Below is a small trained network, with its code and all its weights. Each question gives an input and a target symbol and asks what happens when units are switched off, that is, made to give their printed mean instead of their output.

import numpy as np


def w(rows, s, z=0):
    codes = np.array(rows[::2]) - 128.0
    scale = np.full(codes.shape[1], s)
    scale[-1] = z or s
    return codes * scale


def f(y):
    return y / 2 * (1 + np.tanh(0.7978845608 * (y + 0.044715 * y**3)))


def softmax(a):
    e = np.exp(a - a.max(-1, keepdims=True))
    return e / e.sum(-1, keepdims=True)


def log_softmax(a):
    a = a - a.max(-1, keepdims=True)
    return a - np.log(np.exp(a).sum(-1, keepdims=True))


def net(x, mask):
    ids = ['ΔΘΛΞΠΣΦΩαβεημτ'.index(c) for c in x.split()]
    T = len(ids)
    res = E[ids] + P[:T]
    r = res
    for j in range(2):
        rows = slice(2 * j, 2 * j + 2)
        q, k, v = (r @ M[0][rows].T for M in (Q, K, V))
        z = softmax(np.where(np.tri(T) > 0, q @ k.T / 2**0.5, -1e9)) @ v
        o = O[0][rows]
        res = res + np.where(mask[j], z, o[:, -1]) @ o[:, :-1]
    y = f(res @ A[0][:, :-1].T + A[0][:, -1])
    res = res + np.where(mask[2:6], y, B[0][:, -1]) @ B[0][:, :-1]
    return log_softmax(res[-1] @ U[:, :-1].T + U[:, -1])


Q, K, V, O, A, B = {}, {}, {}, {}, {}, {}
E = w([
[113,236,71,127],'Δ',
[222,160,172,64],'Θ',
[128,239,75,133],'Λ',
[108,255,51,117],'Ξ',
[138,47,70,65],'Π',
[128,236,4,194],'Σ',
[151,199,44,159],'Φ',
[117,205,65,162],'Ω',
[130,222,78,123],'α',
[163,73,201,176],'β',
[160,181,84,155],'ε',
[171,158,202,202],'η',
[2,72,162,181],'μ',
[119,239,87,113],'τ',
],0.0087)
P = w([
[122,254,72,149],'0',
[126,207,78,157],'1',
[137,184,87,156],'2',
[137,169,97,148],'3',
[145,148,99,143],'4',
[152,137,112,145],'5',
[152,124,123,145],'6',
[149,114,129,139],'7',
[133,144,85,137],'8',
],0.0067)
Q[0] = w([
[81,1,224,96],'head 1',
[173,243,24,169],'head 1',
[156,14,229,78],'head 2',
[96,247,38,173],'head 2',
],0.0088)
K[0] = w([
[81,246,17,135],'head 1',
[172,1,228,112],'head 1',
[116,232,30,144],'head 2',
[163,4,236,130],'head 2',
],0.0076)
V[0] = w([
[2,123,67,219],'head 1',
[133,141,221,219],'head 1',
[22,36,110,85],'head 2',
[139,138,168,189],'head 2',
],0.0079)
O[0] = w([
[10,138,87,189,142],'head 1',
[119,82,255,223,153],'head 1',
[63,85,111,69,1],'head 2',
[130,113,194,193,153],'head 2',
],0.008,0.0058)
A[0] = w([
[218,160,168,180,254],'neuron 1',
[189,183,21,32,208],'neuron 2',
[203,178,142,131,147],'neuron 3',
[3,162,112,181,228],'neuron 4',
],0.0068,0.0041)
B[0] = w([
[187,100,186,171,254],'neuron 1',
[195,68,2,22,193],'neuron 2',
[201,162,186,117,184],'neuron 3',
[5,168,160,147,187],'neuron 4',
],0.0066,0.0094)
U = w([
[2,136,160,118,203],'Δ',
[97,198,94,72,54],'Θ',
[104,183,28,202,3],'Λ',
[95,169,121,81,79],'Ξ',
[148,95,162,170,113],'Π',
[248,112,137,56,93],'Σ',
[134,13,33,75,250],'Φ',
[115,173,124,98,53],'Ω',
[128,117,87,138,70],'α',
[110,141,129,75,81],'β',
[116,166,135,72,45],'ε',
[57,115,141,130,146],'η',
[117,93,176,124,165],'μ',
[154,157,192,218,176],'τ',
],0.0057,0.0046)

Each question gives the input, a string of symbols that net reads in full, and the target symbol t.
The units are the heads (2 rows each of Q, K, V and O) and the neurons (one row each of A and B). Each row of codes is followed by its name. A weight is (code - 128) times the scale printed after its matrix; where a second scale follows, it is the last column's (O, A, B and U).
mask holds one flag per unit, heads first, then neurons. A switched-off unit (its flag False) gives its mean, the last column of its rows in O or B, instead of its output. The means were averaged over made-up inputs and are rounded, as every weight is.
A unit's drop is (log p(t) with every unit on - log p(t) with that unit switched off) / (log p(t) with every unit on - log p(t) with every unit switched off).
The circuit of an input: a set's keep is (log p(t) with only the set's units on - log p(t) with every unit switched off) / (log p(t) with every unit on - log p(t) with every unit switched off). Starting from all 6 units, units are removed one at a time, each time the one whose removal leaves the highest keep (on an exact tie, the one counted first), for as long as the keep stays at least 0.8.
units of the circuit, in order: the units of the circuit, biggest drop first
unit that matters most: the unit with the biggest drop
k most important neurons: the k neurons with the biggest drops, biggest first
drop when u is switched off: that unit's drop, to one decimal
input Θ Σ Ω Π α, target Φ: units of the circuit, in order	(head 1; neuron 2; head 2)
input Ξ Δ Θ Ω Φ τ, target Σ: unit that matters most	head 1
input η Φ α, target τ: units of the circuit, in order	(head 1; head 2; neuron 2)
input Θ Θ Ξ, target Σ: units of the circuit, in order	(head 1; neuron 2; neuron 4)
input τ η Σ Φ Δ Σ, target τ: units of the circuit, in order	(head 1; head 2; neuron 2)
input Σ Θ Π, target Φ: units of the circuit, in order	(head 1; neuron 2; head 2)
input Ξ Π Θ η η Ξ η τ μ, target Δ: 2 most important neurons	(neuron 4; neuron 2)
input η Λ ε Λ Σ μ Φ, target Δ: units of the circuit, in order	(head 1; head 2; neuron 4; neuron 2)
input Σ τ μ Ξ Σ Σ, target Δ: units of the circuit, in order	(head 1; neuron 4; head 2)
input Ξ Ξ Σ Λ α Σ Ω η Σ, target τ: drop when neuron 3 is switched off	0.0
input Θ Π Ω, target Φ: drop when head 2 is switched off	0.3
input η α μ, target Δ: drop when neuron 2 is switched off	0.1
input Σ Θ Φ Σ Θ Θ Σ Φ, target Σ: drop when neuron 3 is switched off	0.1
input η α Ω, target τ: 2 most important neurons	(neuron 2; neuron 1)
input η ε η Ξ, target τ: 2 most important neurons	(neuron 2; neuron 1)
input Θ Δ Π Σ α Θ Ξ, target Σ: 3 most important neurons	(neuron 2; neuron 4; neuron 3)
